Each row is followed by its class.
-3	35	9	10	38	5	26	-47	28	-11	39	-12	41	-31	9	-23	-39	7	7	-52	40	13	4	43	52	2	29	7	0	20	24	-9	-43	-42	21	-4	-12	8	-3	-31	10	-42	-12 : K_357
3	6	35	-25	10	-18	20	-41	0	67	-17	-24	38	8	-13	-7	-48	-18	15	-1	-4	24	49	-47	-11	3	35	-23	-27	1	33	12	-41	-14	14	-4	1	15	-30	-17	7	-28	-22 : K_357
-27	-15	13	41	-30	-9	14	28	2	20	19	-25	-16	34	4	50	-23	-26	13	-28	2	18	4	-19	19	23	24	-32	4	-39	-55	-13	0	-46	-24	-12	31	3	6	-12	-14	18	-34 : K_983
-18	12	-3	6	2	-21	-4	2	-16	8	27	-47	-1	3	-14	-42	-19	36	-16	-5	24	12	7	19	22	21	40	-28	17	-34	22	-5	38	12	-13	-10	-31	1	-11	-21	36	17	-29 : K_579
-38	-4	11	0	-6	-7	-16	-60	17	27	6	17	18	-37	-9	-5	-29	6	-4	16	1	-27	-31	67	10	25	-16	-41	-10	-8	-41	-9	-12	-17	3	17	11	-20	1	17	-51	5	-6 : K_579
3	-8	-10	-1	16	-14	19	0	4	-10	9	-23	-17	9	19	-19	-52	10	7	-40	-36	5	0	-1	-12	-2	13	43	-12	10	27	21	32	25	-6	-1	-7	6	6	-30	10	27	27 : K_398
7	-16	-40	-18	22	-4	64	-14	-25	23	-66	-14	3	19	7	33	-26	-41	9	17	-9	39	25	-60	-35	25	3	-7	15	7	-18	2	-42	-5	58	-3	19	18	-54	1	-43	0	-30 : K_398
-31	-11	9	20	25	13	31	13	-29	-53	-12	-41	-28	15	6	-8	-11	4	27	1	9	21	22	-24	30	16	-15	16	21	30	14	-55	-17	71	12	-6	4	-37	-29	-10	-1	50	10 : K_956
18	31	-10	-42	-5	7	56	-27	-14	-11	-29	-4	19	24	4	18	14	27	-5	-13	16	-6	-8	39	-23	-12	2	-33	37	7	14	17	-44	-12	-53	9	4	27	27	9	-13	-45	-25 : K_634
-43	-38	15	-33	-26	15	46	53	-49	13	10	-27	2	-44	42	-13	11	38	31	-21	23	-43	38	13	-3	7	-33	16	19	30	-4	2	-40	22	17	8	-26	3	-20	2	-19	28	-11 : K_398
40	-15	-22	-18	8	0	60	4	24	-38	-13	-35	0	-48	-30	-24	86	-11	-11	8	-41	-30	-25	31	-35	29	17	20	19	-9	-7	14	4	2	38	-30	-28	1	15	-23	1	-55	0 : K_820
57	-21	-26	-31	-3	40	-4	5	-14	29	17	-34	8	-26	-11	-1	4	-19	26	-9	-6	-18	27	-31	33	-7	3	76	3	35	41	36	25	-8	-12	35	-14	32	-14	-16	10	-70	3 : K_920
-32	-40	14	-4	-41	-23	20	-61	25	34	-18	30	2	-7	-21	21	114	-8	13	30	-5	4	7	-6	-13	-38	-10	-11	25	-31	-41	7	22	8	23	-9	3	-7	-31	41	-20	9	-73 : K_820
-24	-13	19	-2	19	-4	-9	-33	-53	42	-7	-27	43	-27	14	-22	5	-18	53	23	18	36	76	30	48	-33	25	30	12	-3	4	34	0	15	-7	13	-20	-23	-21	-6	36	-1	7 : K_983
-14	-46	-14	58	-13	47	-38	39	-11	12	68	-60	3	-21	10	3	-43	2	-19	11	15	-18	-3	24	38	1	-9	-11	28	4	37	12	16	-3	-15	13	6	-24	-21	9	-42	-73	27 : K_920
19	0	-47	-30	2	33	18	12	-7	35	-3	2	-15	-38	-25	2	1	9	7	-22	47	-1	-77	12	15	19	-32	4	-33	-9	3	29	-13	2	-7	-6	-44	16	27	26	-22	-48	27 : K_579
-19	-2	-3	-66	-26	37	43	-30	-6	22	-27	-31	-3	-10	15	-31	-2	16	-58	-37	43	-21	33	19	4	53	-4	3	18	-13	53	13	-10	15	-4	-28	38	5	-3	-37	-52	12	-29 : K_634
-25	-12	30	-8	5	-20	31	-30	-15	35	17	9	10	8	-8	1	-75	3	23	-10	-11	24	14	-33	4	-8	20	-12	-2	-52	27	-3	25	26	-3	24	12	19	8	-2	19	63	-18 : K_357
-22	-4	45	7	8	-19	-1	-31	34	6	-5	21	-5	-26	-10	7	7	33	-1	-1	-44	-75	-38	10	-28	6	4	-46	-10	5	-36	7	3	14	-40	16	8	4	3	21	-1	14	9 : K_623
-46	-17	-8	-17	-9	29	15	-3	-29	15	45	-37	1	-1	22	-26	6	12	11	-33	23	41	36	-61	18	-21	18	18	-4	-16	18	5	6	0	37	-3	4	13	-5	35	44	-16	-22 : K_357
-35	-3	3	-30	0	-67	17	22	-56	-45	1	-21	-11	68	38	2	18	17	14	30	18	24	-18	-4	-60	-11	45	-15	22	-21	2	-15	5	11	-22	-1	0	37	14	39	-8	20	-55 : K_820
-22	-12	13	2	-16	54	-2	-17	19	-20	24	-18	32	26	-27	-1	6	6	30	3	-4	13	16	-33	-7	-8	-4	25	6	-32	-5	-18	12	-40	-1	-9	30	-10	-27	6	5	40	-28 : K_634
-8	-32	3	-45	-1	32	17	-57	9	20	-4	11	-21	-30	-56	12	-7	-4	22	15	-23	-36	-2	-7	-18	-25	-29	-57	17	-30	0	3	9	8	24	27	44	-2	12	13	-24	2	-11 : K_940
-28	-6	-38	-36	3	-27	15	-44	13	1	-28	21	-74	24	63	33	-20	9	-11	17	25	-10	-10	10	-37	13	27	-52	-14	-14	32	18	22	23	0	-61	51	-23	31	8	-68	4	-13 : K_820
66	45	3	-39	-7	20	-10	23	-55	37	1	-44	-42	-20	-13	-7	13	13	16	5	-47	-25	24	8	-7	15	0	9	6	22	31	32	-1	-3	16	12	-22	-18	29	-22	13	-38	51 : K_920
-52	2	-2	8	7	38	11	6	-18	-10	8	-33	-25	10	20	-12	10	19	38	-47	0	-20	14	-78	-30	-29	-8	-6	-3	-23	-1	1	-25	22	-2	-5	15	-25	-5	12	-19	9	15 : K_398
-14	-25	-22	14	-2	11	-46	12	40	-8	63	-3	-51	-34	-21	-11	12	-13	-18	18	14	-37	-11	1	-17	26	-9	-56	-5	13	-31	-28	24	-15	44	-24	18	-28	-17	9	5	-29	7 : K_940
23	14	2	-49	-6	-1	24	-49	21	35	7	30	-36	6	-9	48	-14	11	38	-6	-29	-20	-16	51	-20	2	-25	-19	15	48	-5	1	7	-15	-33	3	5	-8	7	-6	-15	49	-10 : K_634
-13	-8	-9	-28	-20	-5	-20	-57	16	26	-28	7	-71	14	-30	-25	19	10	-76	-32	-8	-47	44	-6	-44	11	-4	-44	12	21	17	19	-26	18	29	-28	38	-34	20	20	27	5	-2 : K_940
29	33	41	16	-18	9	-41	0	-13	-2	15	-21	-3	-2	-29	-13	56	22	10	6	14	7	-20	-5	-7	-10	-4	2	25	-20	40	10	13	-29	-4	30	10	11	46	-16	-23	-29	0 : K_956
-28	9	-12	-5	16	-27	29	-46	20	23	-5	-20	-3	3	63	5	-13	10	12	21	5	20	-6	6	20	-11	8	-10	-17	22	15	19	19	33	1	-16	0	-5	-9	7	-53	-17	-11 : K_398
22	10	-39	-24	24	25	-25	-1	-35	1	3	-35	-20	-26	-13	-17	29	-14	46	-24	-1	-26	-2	24	6	7	2	31	4	35	-38	2	-28	27	-20	-4	6	-28	-19	-46	-8	-3	23 : K_983
-10	29	-1	-25	-7	-27	8	-39	16	-37	40	15	-43	20	13	-31	-28	-10	-10	13	-23	-10	35	20	-3	12	17	0	2	-32	5	-15	6	31	-7	-15	42	-19	0	-9	-37	-13	-3 : K_623
22	-34	-32	3	-4	-12	-11	-10	-4	-14	45	1	-22	-21	-39	-48	0	-5	21	-9	23	36	-6	38	17	-35	-16	71	47	6	30	-7	44	43	-34	9	-11	3	-20	1	60	-15	6 : K_920
2	2	8	21	-13	-9	25	36	-41	-41	49	-9	-19	-15	-3	-40	-12	1	29	-13	8	-2	1	32	23	42	-8	42	28	-19	-17	-15	-5	10	-22	11	-12	-4	34	3	24	-16	21 : K_579
-63	8	2	-27	-3	-5	-37	5	1	-5	-45	-23	-24	-21	34	-12	9	-11	-36	-5	24	-37	31	14	-19	9	12	-66	-15	18	-56	-11	-13	62	-43	-14	45	-32	18	-13	-8	-5	3 : K_623
18	25	-13	-42	-9	7	10	-35	21	-25	9	-18	-9	-19	23	-4	29	19	4	17	-22	-18	-11	-15	-25	-1	9	-20	-12	-30	8	1	47	-7	34	13	-4	17	26	-3	-32	-2	-1 : K_956
11	-2	-10	-46	22	-1	14	12	-47	-55	18	-50	-18	35	-15	7	-37	8	42	24	-18	33	36	1	-35	-12	25	-6	2	-27	50	-8	-13	-11	29	9	0	-5	35	-4	6	2	39 : K_956
39	-28	-12	-56	-10	-3	-4	2	4	79	-13	9	0	-5	5	-4	31	15	-1	-5	51	4	38	-43	11	11	-9	-7	-19	30	60	21	-33	23	-13	-43	-21	19	-13	-15	31	48	-38 : K_940
-10	-4	-37	-26	-15	3	-28	-24	-10	5	-9	37	-27	-12	-10	14	-56	-5	-7	6	17	-18	-41	16	-13	-9	-15	-12	-15	-3	-1	0	10	31	-13	23	25	-4	35	24	-52	18	-8 : K_820
-14	-40	18	17	2	4	11	-6	6	-2	-14	-4	-1	14	-7	-8	-64	20	22	26	-62	22	-6	33	8	25	-9	-3	2	26	-2	-22	29	11	-16	-31	38	-18	-44	-20	20	35	-9 : K_579
-24	-10	8	-10	0	25	0	6	-3	40	-5	14	22	2	-13	20	-35	8	20	22	-8	-2	-4	-53	-8	3	-16	-12	-8	-17	22	3	2	-7	-19	10	31	16	4	17	-14	3	-22 : K_398
-21	13	-8	8	-36	-5	6	-2	5	-24	50	11	-22	32	6	-1	0	-15	-7	1	6	-52	-9	-7	-54	7	-7	3	30	-56	-19	-9	1	-4	-19	-13	-14	-18	0	55	-54	17	-31 : K_820
-68	-19	1	14	-5	-15	6	-51	9	-15	7	14	15	-14	52	-23	37	-4	-32	-4	1	5	19	6	-6	38	24	-20	6	-21	-49	-35	-17	3	4	-1	47	-22	-4	1	-38	40	-30 : K_634
19	6	-35	-42	-12	37	-11	30	25	25	47	-45	25	-26	45	-9	7	8	26	-7	27	41	-23	32	35	-20	-33	15	2	48	46	12	27	-5	-53	-38	-21	19	44	-1	65	16	-9 : K_983
-13	-15	4	-1	-14	-22	26	-61	28	-12	-8	-47	-24	25	19	11	55	8	-21	23	-53	23	4	-22	-21	12	4	-28	22	41	9	-13	-8	-7	31	-4	33	-3	21	38	-14	-17	-28 : K_956
35	17	-52	-10	-43	19	-18	19	-36	16	4	26	10	11	59	13	24	10	-7	-22	-7	17	20	-48	-23	-43	11	-21	-14	-24	-14	24	-10	-14	22	6	-25	20	-22	15	-26	-7	-28 : K_820
-9	25	33	4	-17	-10	25	-21	8	16	10	-2	-9	-19	17	-21	-46	1	-1	-16	-1	-10	26	-21	7	54	-6	-2	2	-20	-3	0	33	7	-5	-18	31	9	-12	-17	10	5	19 : K_398
4	33	18	-8	7	5	-7	-32	51	46	14	-19	-6	-8	11	38	23	-12	17	23	-29	-12	-11	18	-12	-14	0	-39	8	47	-1	4	35	-51	-5	3	-47	-12	-11	24	-30	-37	-35 : K_956
-29	-27	2	19	20	-11	58	-25	30	9	24	3	-42	-17	31	-14	-39	11	23	-2	-15	-14	-38	-46	-5	49	-15	15	-8	13	30	-12	9	33	5	-31	28	-2	-22	16	-43	0	11 : K_398
-57	-60	13	4	35	47	-18	29	-5	22	23	-70	17	-32	25	-9	-50	19	-24	-32	-12	-33	-4	59	-9	7	23	-1	16	38	31	33	46	-6	-1	-10	-5	-13	-14	-21	15	6	11 : K_357
-2	1	42	41	-13	20	-20	5	-23	-31	-15	0	-22	28	-29	23	0	48	24	42	7	-12	51	15	3	-62	15	-17	-4	5	43	38	30	-14	61	32	5	-27	-5	-16	18	-46	35 : K_634
27	21	-31	53	-17	6	-22	28	-51	-39	4	14	-25	2	-12	-14	16	37	22	-7	19	-8	-23	-50	36	-9	8	-5	-15	-26	-43	-11	-4	54	8	18	23	7	-34	-22	14	-24	24 : K_983
-6	-28	19	-1	-14	-4	-9	-10	-25	5	30	-36	33	0	7	-5	10	-6	44	-7	34	33	-13	15	-4	11	-19	-4	6	-32	-35	14	21	-13	-17	-4	-3	24	-32	10	15	14	36 : K_579
59	-8	-18	-11	-64	6	-14	-34	-10	-6	24	0	-11	-29	14	14	-21	30	58	28	-33	-11	-24	26	-24	-1	-33	-16	6	-21	-55	3	15	-18	-6	6	57	4	5	7	-29	9	36 : K_920
-26	-23	7	-24	20	7	13	52	-44	28	40	-62	-46	-1	-14	13	-8	0	24	-28	50	45	-50	29	26	3	3	14	8	7	13	24	24	-5	-6	-3	-39	24	-14	23	-20	-15	8 : K_623
4	-57	-17	-38	-8	-18	15	-28	-23	3	20	-1	-8	-33	13	-26	-97	7	32	5	-18	15	23	51	2	10	7	50	-45	-2	20	16	-17	5	2	-9	5	-11	7	20	-3	-24	69 : K_920
16	13	-13	-8	-18	1	-24	21	-12	31	-25	-20	-6	-9	21	0	-26	-8	41	-3	78	38	38	40	15	-44	4	9	2	3	36	25	-15	-16	8	-17	-11	-19	30	-56	-8	44	-21 : K_983
-17	27	18	-27	-14	27	-15	21	-42	-7	3	13	-26	13	-11	-11	-4	19	1	-22	72	-4	13	4	28	21	-19	7	-12	-10	18	8	16	-11	20	-7	8	17	-15	-2	26	-36	22 : K_579
-10	-26	27	0	-22	-17	-2	-44	-23	29	10	11	14	-7	27	4	1	15	31	7	-25	42	32	-18	-3	-14	8	-25	14	-26	0	-1	11	-3	-29	18	25	10	-2	20	-4	11	-8 : K_956
-38	-2	10	22	-39	-19	-46	10	-35	56	21	14	-41	-21	19	-39	-6	-17	-6	0	2	-13	16	-16	-18	43	-5	-19	-18	10	-55	-20	-38	14	-11	-16	26	-37	-33	24	-24	-23	5 : K_983
-11	2	17	-5	-11	8	37	-28	12	11	-16	38	-28	-31	-6	2	-28	-4	-12	-35	-22	-39	1	-2	8	-6	-22	-49	5	-9	-12	-15	-34	15	2	33	22	-7	53	0	-27	17	-20 : K_940
-31	-14	28	-9	25	-11	33	-20	5	-33	14	15	-5	-18	-26	-6	-22	-29	-33	26	-21	-75	-2	2	-10	48	14	-7	3	-39	-31	-14	41	-13	78	50	-6	21	-11	17	-26	18	-11 : K_940
-28	-9	9	-9	-7	-46	2	-23	-11	16	18	7	-35	25	20	-8	16	6	24	32	1	12	-18	-17	-29	-13	24	-21	3	-34	28	-13	15	28	-4	-13	14	-8	-11	7	-74	19	-54 : K_820
-36	-1	-7	36	-20	6	-5	9	7	-4	17	-21	-8	28	25	22	14	3	11	-8	-6	-51	3	-46	15	-26	21	-11	-6	-1	-32	-2	-7	5	-27	28	3	-3	4	15	-34	-16	-48 : K_983
31	48	16	-28	-2	-37	-4	28	-58	-7	-63	-12	37	24	-3	-3	-20	11	15	21	47	22	-2	31	-23	-5	29	-4	-18	-15	-30	12	20	28	-35	28	-39	32	-10	-41	10	35	5 : K_634
-30	-21	0	-60	9	18	19	-76	8	-18	16	51	35	14	-13	7	68	5	27	9	10	-9	42	-33	-10	-13	-5	18	-14	-29	15	-11	-46	-16	22	16	33	9	-8	22	1	17	-11 : K_634
-39	-4	5	25	-5	-1	-3	-31	-3	-19	16	-20	-15	24	19	-16	24	34	-32	-43	44	13	28	-24	32	16	15	-29	13	-21	12	-2	-57	29	-14	-38	48	-18	-5	9	7	19	6 : K_623
5	21	-6	5	-17	46	-39	19	15	2	-18	10	26	26	-16	17	-26	-25	-15	-13	39	38	6	-2	1	-25	-11	-21	-5	-44	18	3	12	-56	25	-13	42	14	-12	-44	7	12	-13 : K_983
-19	-24	10	15	-17	22	-29	8	16	21	39	4	-4	13	-15	30	-47	-34	2	-10	13	-32	7	12	-26	-11	-27	0	29	10	2	1	3	-12	-4	22	22	-10	7	-1	-20	27	-17 : K_357
-28	40	-18	-3	6	7	32	-75	19	57	-27	32	-7	-5	2	21	-24	-4	-32	-35	-9	-9	34	-9	22	-10	-3	-46	-1	-9	-10	19	-29	6	12	0	-3	-25	-20	20	-33	-32	-14 : K_398
20	-35	-36	-6	-22	25	-28	-34	3	-13	-5	-46	5	-29	18	1	-4	9	11	-16	-32	46	42	-29	28	-19	23	-11	-24	-4	-8	0	30	7	34	17	44	-2	5	-51	-7	10	13 : K_956
-2	14	-5	-27	-44	-18	39	-41	31	8	-13	4	-18	-14	-15	-11	-24	-4	2	18	-14	-19	-5	9	-26	-15	-7	12	-6	-30	-21	0	12	-12	4	12	-17	-1	32	55	-12	-22	-28 : K_920
-5	-40	-3	-39	3	-23	-14	12	-40	39	-18	21	-33	-13	8	17	10	5	6	1	-5	-9	1	-6	-46	11	10	-38	-4	19	13	1	-1	13	28	0	6	9	-32	-17	-17	37	-11 : K_820
5	-7	-57	-75	24	30	22	51	-26	-14	-19	-39	-13	10	-4	6	-15	-8	22	13	25	-30	-8	27	-28	9	8	12	-2	8	6	9	11	7	-11	-8	-36	10	-5	-18	-24	-25	-26 : K_579
30	-5	5	-24	-16	24	-34	10	6	19	22	-54	49	-14	-10	5	-46	-15	28	9	22	11	41	7	-21	19	-10	26	-11	28	20	11	-34	-63	-15	-10	-42	-9	26	24	29	23	24 : K_956
17	-21	15	13	-1	-27	17	-39	0	-8	-32	6	23	-3	-74	-9	-89	-24	-6	49	-18	3	30	63	25	7	4	21	7	0	17	4	-7	7	40	28	21	-1	-22	-29	6	-13	5 : K_983
-18	-7	1	-7	7	-14	-14	-14	-29	-7	17	-7	-50	10	-11	3	26	8	-19	-14	34	-27	21	-3	0	13	33	26	14	1	51	30	10	-12	48	11	-5	-7	41	16	1	1	-4 : K_820
1	1	-29	-48	11	17	2	2	-45	23	7	17	-5	-30	54	-2	-12	39	-17	-1	-55	-28	27	4	23	10	19	-37	-19	38	31	3	-3	44	6	0	-4	-6	-20	-12	-9	-6	-3 : K_820
25	-3	24	9	-10	-35	-19	-16	-24	6	17	4	41	-27	-1	-32	38	40	17	6	-10	25	0	60	14	-4	34	26	11	-11	-6	17	26	-16	1	-13	-32	8	-25	-18	34	33	-17 : K_820
-4	-37	6	-10	-38	-2	1	-28	29	-9	55	-8	-23	-19	27	14	27	26	-1	-46	-7	-44	15	40	-12	-3	5	-32	-4	-13	24	21	-19	-31	21	-26	24	-14	20	-26	-49	-7	18 : K_820
46	-5	-5	7	9	17	16	0	52	22	11	-18	11	-22	-29	30	14	-37	24	-23	-10	0	-47	17	39	4	-14	34	-23	-4	-14	6	28	-13	-20	-8	-31	5	-22	-41	-26	-30	21 : K_920
